Here is a tiny trained network, its code and every weight. The questions are about switching its units off for an input and a target symbol, where a switched-off unit gives its printed mean instead of its output.

import numpy as np


def w(rows, s, z=0):
    codes = np.array(rows[::2]) - 128.0
    scale = np.full(codes.shape[1], s)
    scale[-1] = z or s
    return codes * scale


def f(y):
    return np.maximum(y, 0)


def softmax(a):
    e = np.exp(a - a.max(-1, keepdims=True))
    return e / e.sum(-1, keepdims=True)


def log_softmax(a):
    a = a - a.max(-1, keepdims=True)
    return a - np.log(np.exp(a).sum(-1, keepdims=True))


def net(x, mask):
    ids = ['βδζθξφω'.index(c) for c in x.split()]
    T = len(ids)
    res = E[ids] + P[:T]
    r = res
    for j in range(3):
        rows = slice(4 * j, 4 * j + 4)
        q, k, v = (r @ M[0][rows].T for M in (Q, K, V))
        z = softmax(np.where(np.tri(T) > 0, q @ k.T / 4**0.5, -1e9)) @ v
        o = O[0][rows]
        res = res + np.where(mask[j], z, o[:, -1]) @ o[:, :-1]
    y = f(res @ A[0][:, :-1].T + A[0][:, -1])
    res = res + np.where(mask[3:19], y, B[0][:, -1]) @ B[0][:, :-1]
    return log_softmax(res[-1] @ U[:, :-1].T + U[:, -1])


Q, K, V, O, A, B = {}, {}, {}, {}, {}, {}
E = w([
[148,139,197],'β',
[86,254,251],'δ',
[137,102,123],'ζ',
[85,78,192],'θ',
[169,23,106],'ξ',
[147,118,153],'φ',
[173,233,112],'ω',
],0.0094)
P = w([
[148,155,78],'0',
[131,149,210],'1',
[44,139,98],'2',
[171,153,67],'3',
[110,94,183],'4',
[6,116,84],'5',
[175,156,72],'6',
[113,68,147],'7',
],0.012)
Q[0] = w([
[86,171,134],'head 1',
[221,83,116],'head 1',
[144,1,203],'head 1',
[164,86,129],'head 1',
[116,124,128],'head 2',
[89,119,124],'head 2',
[128,173,121],'head 2',
[152,171,127],'head 2',
[130,126,67],'head 3',
[103,131,161],'head 3',
[127,128,80],'head 3',
[172,126,146],'head 3',
],0.021)
K[0] = w([
[101,190,140],'head 1',
[199,3,127],'head 1',
[127,46,223],'head 1',
[151,71,128],'head 1',
[130,115,145],'head 2',
[138,87,170],'head 2',
[116,112,71],'head 2',
[111,146,67],'head 2',
[76,73,135],'head 3',
[169,154,104],'head 3',
[92,90,132],'head 3',
[131,165,163],'head 3',
],0.02)
V[0] = w([
[133,144,101],'head 1',
[159,245,71],'head 1',
[123,94,92],'head 1',
[120,94,128],'head 1',
[29,104,25],'head 2',
[121,123,119],'head 2',
[253,87,185],'head 2',
[170,114,167],'head 2',
[157,129,133],'head 3',
[203,119,126],'head 3',
[198,160,147],'head 3',
[148,175,158],'head 3',
],0.0069)
O[0] = w([
[110,124,93,142],'head 1',
[13,143,25,254],'head 1',
[187,100,89,82],'head 1',
[174,115,136,88],'head 1',
[200,94,5,75],'head 2',
[139,121,116,120],'head 2',
[183,104,238,108],'head 2',
[148,92,181,122],'head 2',
[137,126,100,135],'head 3',
[152,120,2,131],'head 3',
[174,166,9,181],'head 3',
[177,180,84,190],'head 3',
],0.0056,0.004)
A[0] = w([
[58,107,120,163],'neuron 1',
[142,192,171,198],'neuron 2',
[94,188,144,78],'neuron 3',
[177,2,124,105],'neuron 4',
[97,68,136,1],'neuron 5',
[105,130,86,135],'neuron 6',
[161,100,173,61],'neuron 7',
[119,77,30,172],'neuron 8',
[154,77,93,115],'neuron 9',
[41,113,129,47],'neuron 10',
[199,130,53,94],'neuron 11',
[137,90,135,133],'neuron 12',
[125,129,183,88],'neuron 13',
[93,143,152,116],'neuron 14',
[155,23,101,217],'neuron 15',
[172,107,166,95],'neuron 16',
],0.014,0.0075)
B[0] = w([
[154,42,145,208],'neuron 1',
[28,163,183,254],'neuron 2',
[196,90,51,213],'neuron 3',
[104,210,251,164],'neuron 4',
[24,107,181,131],'neuron 5',
[145,139,69,201],'neuron 6',
[138,97,61,149],'neuron 7',
[220,58,220,218],'neuron 8',
[205,94,116,138],'neuron 9',
[121,224,82,174],'neuron 10',
[126,234,107,177],'neuron 11',
[115,147,164,143],'neuron 12',
[159,109,82,157],'neuron 13',
[175,136,102,174],'neuron 14',
[75,57,23,174],'neuron 15',
[153,195,85,153],'neuron 16',
],0.022,0.0079)
U = w([
[103,166,185,200],'β',
[93,127,24,213],'δ',
[164,30,40,66],'ζ',
[81,2,83,76],'θ',
[147,59,205,254],'ξ',
[148,92,118,82],'φ',
[189,172,106,14],'ω',
],0.0074,0.0047)

Each question gives the input, a string of symbols that net reads in full, and the target symbol t.
The units are the heads (4 rows each of Q, K, V and O) and the neurons (one row each of A and B). Each row of codes is followed by its name. A weight is (code - 128) times the scale printed after its matrix; where a second scale follows, it is the last column's (O, A, B and U).
mask holds one flag per unit, heads first, then neurons. A switched-off unit (its flag False) gives its mean, the last column of its rows in O or B, instead of its output. The means were averaged over made-up inputs and are rounded, as every weight is.
A unit's drop is (log p(t) with every unit on - log p(t) with that unit switched off) / (log p(t) with every unit on - log p(t) with every unit switched off).
The circuit of an input: a set's keep is (log p(t) with only the set's units on - log p(t) with every unit switched off) / (log p(t) with every unit on - log p(t) with every unit switched off). Starting from the 12 units with the biggest drops (on a tie, the unit counted first), units are removed one at a time, each time the one whose removal leaves the highest keep (on an exact tie, the one counted first), for as long as the keep stays at least 0.8.
units of the circuit, in order: the units of the circuit, biggest drop first
unit that matters most: the unit with the biggest drop
top k neurons: the k neurons with the biggest drops, biggest first
heads that matter: for each layer, one digit per head in row order, 1 if its drop is at least 0.15 and else 0, layers parted by /
input φ ω ζ, target ζ: heads that matter : 000
input δ θ ω θ ξ ω ξ, target ω: heads that matter : 110
input ω δ δ β δ ω ξ ω, target ξ: heads that matter : 010
input ζ ω ω δ ω β θ, target θ: units of the circuit, in order : [neuron 15; neuron 11; neuron 10]
input φ ω ω ξ, target ξ: units of the circuit, in order : [neuron 8]
input δ β ξ, target θ: top 2 neurons : [neuron 15; neuron 1]
input δ β δ β φ ω φ ζ, target β: units of the circuit, in order : [neuron 4; head 1]
input φ β δ β ω, target β: top 3 neurons : [neuron 15; neuron 8; neuron 2]
input φ ξ β θ ω, target β: heads that matter : 100
input δ φ θ φ ξ, target β: heads that matter : 110
input ω ω β, target ζ: heads that matter : 100
input β θ β δ δ, target δ: top 2 neurons : [neuron 8; neuron 3]
input ω ξ δ, target δ: top 3 neurons : [neuron 8; neuron 3; neuron 10]
input ω ω δ ζ ω δ ζ, target ξ: heads that matter : 001
input ω ω θ ω ω φ, target ζ: unit that matters most : neuron 1
input δ δ ω ξ, target ξ: heads that matter : 100
input β δ δ ξ ζ ω ω φ, target β: heads that matter : 110
input ω ω ζ, target ζ: top 2 neurons : [neuron 1; neuron 2]
input δ δ δ ξ θ, target β: top 4 neurons : [neuron 4; neuron 3; neuron 2; neuron 6]
input ξ ω φ, target ζ: top 2 neurons : [neuron 2; neuron 1]
input ω ω δ ω ξ, target β: heads that matter : 100
input ω φ ω ω ζ, target β: top 4 neurons : [neuron 4; neuron 3; neuron 1; neuron 6]
input ω ζ ξ, target θ: heads that matter : 001
input ω ω ω ω ω ω ω ω, target ξ: top neuron : [neuron 8]
input δ ξ ω ξ θ, target β: units of the circuit, in order : [neuron 4; head 1; neuron 8]
